Below is a small trained network, with its code and all its weights. Each question gives an input and a target symbol and asks what happens when units are switched off, that is, made to give their printed mean instead of their output.

import numpy as np


def w(rows, s, z=0):
    codes = np.array(rows[::2]) - 128.0
    scale = np.full(codes.shape[1], s)
    scale[-1] = z or s
    return codes * scale


def f(y):
    return y / 2 * (1 + np.tanh(0.7978845608 * (y + 0.044715 * y**3)))


def softmax(a):
    e = np.exp(a - a.max(-1, keepdims=True))
    return e / e.sum(-1, keepdims=True)


def log_softmax(a):
    a = a - a.max(-1, keepdims=True)
    return a - np.log(np.exp(a).sum(-1, keepdims=True))


def net(x, mask):
    ids = ['αβδεζηλμξπστφψ'.index(c) for c in x.split()]
    T = len(ids)
    res = E[ids] + P[:T]
    u = 0
    for l in range(2):
        r = res
        for j in range(2):
            rows = slice(2 * j, 2 * j + 2)
            q, k, v = (r @ M[l][rows].T for M in (Q, K, V))
            z = softmax(np.where(np.tri(T) > 0, q @ k.T / 2**0.5, -1e9)) @ v
            o = O[l][rows]
            res = res + np.where(mask[u + j], z, o[:, -1]) @ o[:, :-1]
        u += 2
        y = f(res @ A[l][:, :-1].T + A[l][:, -1])
        res = res + np.where(mask[u : u + 8], y, B[l][:, -1]) @ B[l][:, :-1]
        u += 8
    return log_softmax(res[-1] @ U[:, :-1].T + U[:, -1])


Q, K, V, O, A, B = {}, {}, {}, {}, {}, {}
E = w([
[45,156,157,151,84,171,127,149],'α',
[76,149,175,129,83,168,139,138],'β',
[72,155,168,130,84,168,134,146],'δ',
[67,151,174,128,72,175,140,138],'ε',
[77,145,179,124,70,163,143,141],'ζ',
[86,170,208,117,65,222,121,157],'η',
[100,116,68,115,65,74,162,185],'λ',
[1,188,60,113,109,165,112,41],'μ',
[69,51,140,99,120,191,172,105],'ξ',
[115,69,69,127,78,158,195,179],'π',
[148,149,168,55,133,126,51,208],'σ',
[116,92,143,193,194,176,121,216],'τ',
[171,247,113,87,36,92,81,143],'φ',
[222,85,210,120,204,85,173,93],'ψ',
],0.0087)
P = w([
[13,215,211,179,181,107,254,174],'0',
[9,180,239,80,199,129,220,149],'1',
[41,164,224,46,194,140,208,153],'2',
[63,154,209,72,161,148,177,153],'3',
[81,147,189,89,144,163,157,150],'4',
[107,138,186,105,113,184,144,149],'5',
[130,130,175,116,103,184,124,150],'6',
[139,122,153,142,95,183,106,155],'7',
[171,116,143,139,67,212,91,152],'8',
[191,100,122,159,59,196,77,155],'9',
[211,93,125,171,44,190,58,158],'10',
[206,87,114,201,21,189,47,156],'11',
[198,70,104,208,22,195,37,130],'12',
],0.0046)
Q[0] = w([
[57,2,161,98,226,34,247,101],'0.h0',
[249,213,32,147,115,41,28,37],'0.h0',
[203,157,59,75,248,57,88,167],'0.h1',
[76,202,222,156,37,242,76,139],'0.h1',
],0.0056)
K[0] = w([
[156,3,231,231,232,72,234,228],'0.h0',
[6,237,72,216,129,36,150,3],'0.h0',
[9,81,214,208,149,171,246,53],'0.h1',
[200,52,1,166,85,141,24,166],'0.h1',
],0.0053)
V[0] = w([
[134,186,218,88,26,230,35,240],'0.h0',
[193,93,111,106,152,35,47,95],'0.h0',
[124,125,167,111,87,194,47,39],'0.h1',
[213,33,130,99,62,84,79,253],'0.h1',
],0.0056)
O[0] = w([
[89,90,201,76,64,37,8,198,254],'0.h0',
[177,173,92,61,157,113,115,64,32],'0.h0',
[120,66,172,197,135,210,21,64,128],'0.h1',
[153,115,41,1,224,184,119,247,115],'0.h1',
],0.0056,0.0076)
A[0] = w([
[252,111,180,80,166,52,119,90,189],'0.n0',
[88,254,144,63,52,36,161,200,178],'0.n1',
[12,203,67,88,54,87,76,33,179],'0.n2',
[181,186,174,12,80,83,86,103,101],'0.n3',
[5,140,220,65,33,72,45,217,254],'0.n4',
[124,36,164,130,221,193,124,196,209],'0.n5',
[146,62,195,185,114,96,40,162,177],'0.n6',
[149,76,250,238,31,106,107,47,192],'0.n7',
],0.005,0.0037)
B[0] = w([
[193,181,161,70,191,2,111,133,125],'0.n0',
[70,199,102,61,65,36,154,194,162],'0.n1',
[127,61,187,34,37,37,66,104,138],'0.n2',
[133,203,83,140,133,31,64,127,132],'0.n3',
[44,145,192,162,75,95,112,176,253],'0.n4',
[116,60,196,143,232,197,127,208,154],'0.n5',
[197,144,185,189,110,156,76,161,176],'0.n6',
[163,196,190,251,143,94,131,43,171],'0.n7',
],0.0052,0.019)
Q[1] = w([
[245,154,66,154,202,164,160,40],'1.h0',
[23,61,141,217,71,180,185,251],'1.h0',
[57,191,255,233,64,57,60,218],'1.h1',
[27,33,179,100,72,94,134,221],'1.h1',
],0.0055)
K[1] = w([
[17,212,182,64,161,95,186,100],'1.h0',
[253,92,171,121,115,103,21,144],'1.h0',
[156,33,81,129,85,126,66,66],'1.h1',
[211,123,108,96,108,123,21,136],'1.h1',
],0.0054)
V[1] = w([
[106,18,115,207,254,234,126,214],'1.h0',
[196,144,205,164,237,41,177,127],'1.h0',
[107,7,41,204,48,155,234,68],'1.h1',
[100,27,206,109,225,252,157,155],'1.h1',
],0.0055)
O[1] = w([
[105,158,202,187,246,19,227,171,170],'1.h0',
[234,197,189,53,200,168,168,12,149],'1.h0',
[44,76,51,215,54,209,239,95,1],'1.h1',
[189,23,254,79,71,43,205,97,77],'1.h1',
],0.006,0.0097)
A[1] = w([
[135,147,138,175,40,110,66,86,22],'1.n0',
[69,35,166,246,56,129,212,112,186],'1.n1',
[193,110,91,31,168,43,72,174,245],'1.n2',
[192,117,172,80,230,43,226,131,254],'1.n3',
[30,72,141,118,132,52,159,249,31],'1.n4',
[145,83,130,29,159,6,100,204,215],'1.n5',
[92,208,50,219,100,223,54,139,183],'1.n6',
[225,225,135,201,244,146,253,114,56],'1.n7',
],0.0049,0.0031)
B[1] = w([
[170,112,170,177,131,78,79,85,182],'1.n0',
[107,96,167,179,132,222,195,70,183],'1.n1',
[109,142,158,122,191,205,190,49,184],'1.n2',
[158,219,130,122,171,90,177,83,200],'1.n3',
[21,80,84,143,98,118,156,181,254],'1.n4',
[49,72,150,103,163,198,149,87,245],'1.n5',
[111,186,55,124,216,113,151,91,197],'1.n6',
[112,71,74,82,45,111,2,138,150],'1.n7',
],0.0062,0.011)
U = w([
[116,137,121,170,128,136,126,90,90],'α',
[120,131,132,137,125,132,131,94,39],'β',
[122,132,126,134,125,127,129,107,53],'δ',
[120,129,132,143,110,132,125,96,65],'ε',
[127,126,132,141,114,120,129,104,77],'ζ',
[148,96,168,184,66,15,35,149,46],'η',
[115,149,51,80,58,102,143,238,204],'λ',
[112,142,93,209,155,195,127,94,151],'μ',
[108,37,178,131,59,185,154,52,99],'ξ',
[110,67,114,121,26,221,186,181,193],'π',
[88,23,141,3,110,171,57,144,191],'σ',
[93,145,167,148,194,62,225,137,88],'τ',
[123,204,55,119,221,151,108,177,52],'φ',
[229,198,184,70,132,156,184,72,253],'ψ',
],0.0051)

Each question gives the input, a string of symbols that net reads in full, and the target symbol t.
The units are the heads (2 rows each of Q, K, V and O) and the neurons (one row each of A and B). Each row of codes is followed by its name. A weight is (code - 128) times the scale printed after its matrix; where a second scale follows, it is the last column's (O, A, B and U).
mask holds one flag per unit, layer by layer, with each layer's heads first. A switched-off unit (its flag False) gives its mean, the last column of its rows in O or B, instead of its output. The means were averaged over made-up inputs and are rounded, as every weight is.
A unit's drop is (log p(t) with every unit on - log p(t) with that unit switched off) / (log p(t) with every unit on - log p(t) with every unit switched off).
The circuit of an input: a set's keep is (log p(t) with only the set's units on - log p(t) with every unit switched off) / (log p(t) with every unit on - log p(t) with every unit switched off). Starting from the 12 units with the biggest drops (on a tie, the unit counted first), units are removed one at a time, each time the one whose removal leaves the highest keep (on an exact tie, the one counted first), for as long as the keep stays at least 0.8.
units of the circuit, in order: the units of the circuit, biggest drop first
unit that matters most: the unit with the biggest drop
top k neurons: the k neurons with the biggest drops, biggest first
top k neurons in layer l: the k neurons of layer l with the biggest drops, biggest first
which heads matter: for each layer, one digit per head in row order, 1 if its drop is at least 0.15 and else 0, layers parted by /
input σ η τ, target τ: units of the circuit, in order	[1.h0; 1.n3; 0.n1; 0.n5]
input β η σ η ε, target σ: top neuron	[1.n3]
input μ σ α λ τ μ λ ψ η α, target ψ: units of the circuit, in order	[1.h0; 1.n4; 0.n4; 0.n0]
input τ δ η τ η π η η η ψ τ, target ψ: which heads matter	00 / 11
input ψ σ ε, target ψ: which heads matter	00 / 10
input ε π σ σ ζ τ σ φ σ, target φ: units of the circuit, in order	[1.h1; 0.n2; 0.n3; 0.n5]
input φ λ η δ τ τ ε η ζ η η η ξ, target ξ: units of the circuit, in order	[1.h1; 1.n1; 0.n1]
input τ β α η σ ψ η σ η ψ η η σ, target σ: which heads matter	11 / 01
input ψ ζ τ σ η π η π η, target π: top 2 neurons in layer 1	[1.n1; 1.n4]
input τ η η α ζ, target η: which heads matter	01 / 00
input η τ σ τ η η ξ η α ψ η π φ, target φ: top 3 neurons	[0.n2; 0.n5; 0.n3]
input π ψ τ ξ, target ψ: which heads matter	10 / 10
input τ α π τ δ δ, target τ: top 2 neurons in layer 0	[0.n1; 0.n4]
input τ α λ η τ ψ ψ ζ λ, target ψ: top 2 neurons	[0.n4; 0.n0]
input η π η η δ, target η: unit that matters most	0.h1
input τ η η β, target η: top 2 neurons in layer 0	[0.n6; 0.n7]
input σ η σ μ η π ζ η σ σ π μ, target σ: which heads matter	01 / 00
input ξ τ η τ π λ, target τ: which heads matter	10 / 10
input π η α σ η λ η α λ, target λ: top 2 neurons in layer 0	[0.n5; 0.n1]
input η ζ η η σ ψ, target ψ: top neuron in layer 1	[1.n4]
input τ η λ η α λ, target λ: top 2 neurons in layer 0	[0.n1; 0.n5]
input ξ π β σ ξ φ η ψ ξ, target ψ: which heads matter	00 / 10
input η σ η π η σ τ σ σ, target τ: top 3 neurons	[0.n1; 0.n5; 0.n4]
input η λ φ ε η δ α, target η: top 2 neurons in layer 0	[0.n1; 0.n7]
input δ τ σ η σ η τ φ τ, target φ: which heads matter	10 / 01
